Below are the code and all the weights of a small trained network. Each question names an input and a class and asks about switching units off, where a switched-off unit gives its printed mean instead of its output.

import numpy as np


def w(rows, s, z=0):
    codes = np.array(rows[::2]) - 128.0
    scale = np.full(codes.shape[1], s)
    scale[-1] = z or s
    return codes * scale


def norm(h):
    return h / np.sqrt((h * h).mean(-1, keepdims=True) + 1e-5)


def f(y):
    return y / 2 * (1 + np.tanh(0.7978845608 * (y + 0.044715 * y**3)))


def log_softmax(a):
    a = a - a.max(-1, keepdims=True)
    return a - np.log(np.exp(a).sum(-1, keepdims=True))


def net(x, mask):
    res = np.array(x, float).reshape(1, 8) / 4 @ E
    u = 0
    for l in range(2):
        y = f(norm(res) @ A[l][:, :-1].T + A[l][:, -1])
        res = res + np.where(mask[u : u + 10], y, B[l][:, -1]) @ B[l][:, :-1]
        u += 10
    return log_softmax(norm(res)[-1] @ U[:, :-1].T + U[:, -1])


A, B = {}, {}
E = w([
[52,221,170,123,71,112,64],'x0',
[133,139,77,180,8,219,170],'x1',
[243,207,191,227,81,118,137],'x2',
[95,61,204,202,143,171,123],'x3',
[233,177,153,84,165,251,21],'x4',
[136,138,57,22,87,107,209],'x5',
[158,204,95,119,189,156,182],'x6',
[117,73,49,66,101,150,91],'x7',
],0.0027)
A[0] = w([
[183,169,111,36,126,158,158,2],'0.n1',
[75,214,115,105,48,131,22,129],'0.n2',
[194,247,148,137,114,160,152,117],'0.n3',
[82,191,71,164,59,103,6,28],'0.n4',
[96,29,254,105,54,191,128,29],'0.n5',
[167,115,157,2,148,196,78,252],'0.n6',
[177,114,56,134,125,173,47,58],'0.n7',
[203,159,242,121,113,135,162,79],'0.n8',
[144,105,176,91,144,215,131,92],'0.n9',
[102,76,112,31,188,98,67,199],'0.n10',
],0.0044,0.00087)
B[0] = w([
[151,111,140,185,174,124,136,164],'0.n1',
[116,131,116,99,48,78,166,223],'0.n2',
[156,126,2,75,176,159,83,223],'0.n3',
[90,172,138,67,142,148,165,191],'0.n4',
[200,110,113,124,135,117,89,184],'0.n5',
[149,146,130,215,121,95,102,227],'0.n6',
[154,142,181,125,161,120,115,160],'0.n7',
[99,132,92,88,45,152,132,180],'0.n8',
[116,160,106,150,145,83,86,138],'0.n9',
[154,162,61,141,91,163,119,251],'0.n10',
],0.0061,0.0017)
A[1] = w([
[144,66,66,111,127,151,199,120],'1.n1',
[192,189,92,78,217,143,155,77],'1.n2',
[224,134,56,84,133,151,73,89],'1.n3',
[161,215,137,156,85,151,91,249],'1.n4',
[143,37,154,208,137,81,141,208],'1.n5',
[135,88,63,124,134,116,202,123],'1.n6',
[109,113,254,158,104,103,121,155],'1.n7',
[181,114,142,144,78,181,127,200],'1.n8',
[85,142,77,129,110,98,138,196],'1.n9',
[122,77,66,118,165,111,151,136],'1.n10',
],0.0058,0.0016)
B[1] = w([
[32,203,125,109,87,92,209,218],'1.n1',
[237,58,107,166,167,122,47,210],'1.n2',
[129,43,207,213,188,213,90,252],'1.n3',
[133,89,52,133,77,2,110,245],'1.n4',
[103,176,199,78,129,175,166,242],'1.n5',
[98,173,85,92,66,52,123,220],'1.n6',
[141,147,177,106,226,174,190,177],'1.n7',
[129,137,103,100,203,130,88,187],'1.n8',
[147,128,76,79,69,159,151,217],'1.n9',
[133,147,148,96,43,96,102,196],'1.n10',
],0.0058,0.0028)
U = w([
[52,165,62,68,16,41,187,225],'0',
[219,64,74,215,183,136,15,153],'1',
[49,128,254,144,198,187,206,4],'2',
],0.0082,0.0021)

Each question gives the input, the list of numbers given to net, and the class t.
The units are the neurons (one row each of A and B). Each row of codes is followed by its name. A weight is (code - 128) times the scale printed after its matrix; where a second scale follows, it is the last column's (A, B and U).
mask holds one flag per neuron, layer by layer. A switched-off neuron (its flag False) gives its mean, the last column of its row in B, instead of its output. The means were averaged over made-up inputs and are rounded, as every weight is.
A unit's drop is (log p(t) with every unit on - log p(t) with that unit switched off) / (log p(t) with every unit on - log p(t) with every unit switched off).
The circuit of an input: a set's keep is (log p(t) with only the set's units on - log p(t) with every unit switched off) / (log p(t) with every unit on - log p(t) with every unit switched off). Starting from the 12 units with the biggest drops (on a tie, the unit counted first), units are removed one at a time, each time the one whose removal leaves the highest keep (on an exact tie, the one counted first), for as long as the keep stays at least 0.8.
units of the circuit, in order: the units of the circuit, biggest drop first
k most important neurons: the k neurons with the biggest drops, biggest first
k most important neurons of layer l: the k neurons of layer l with the biggest drops, biggest first
drop when u is switched off: that unit's drop, to one decimal
input [-8,6,2,1,4,8,2,7], class 1: units of the circuit, in order : 1.n3
input [-6,1,-7,-8,3,8,4,6], class 1: units of the circuit, in order : 1.n2, 1.n3
input [-1,-6,1,-4,-3,-4,-6,-1], class 2: units of the circuit, in order : 0.n3, 1.n7
input [1,3,-3,8,0,-5,2,2], class 2: units of the circuit, in order : 0.n3, 1.n7
input [3,4,2,0,4,5,1,-5], class 1: units of the circuit, in order : 0.n3, 1.n3
input [4,3,2,6,-1,1,8,-5], class 1: 2 most important neurons of layer 1 : 1.n2, 1.n5
input [1,-2,2,3,-8,5,2,-7], class 2: 2 most important neurons of layer 1 : 1.n4, 1.n7
input [5,-1,1,-2,1,-8,-6,-3], class 2: 4 most important neurons : 1.n7, 0.n10, 1.n6, 0.n3
input [0,-3,8,1,-1,4,1,5], class 1: 2 most important neurons : 1.n3, 0.n3
input [-7,-6,-4,5,-3,-1,8,-2], class 0: 2 most important neurons of layer 1 : 1.n3, 1.n6
input [-2,7,-5,3,-5,-8,-8,0], class 2: drop when 1.n5 is switched off : 0.1
input [-4,-7,6,8,-7,4,-3,3], class 2: drop when 1.n4 is switched off : 0.2
input [-6,0,1,2,-2,-8,-4,6], class 2: drop when 1.n5 is switched off : 0.3
input [4,-2,-3,-3,-6,-8,-2,-3], class 2: most important neuron : 1.n7
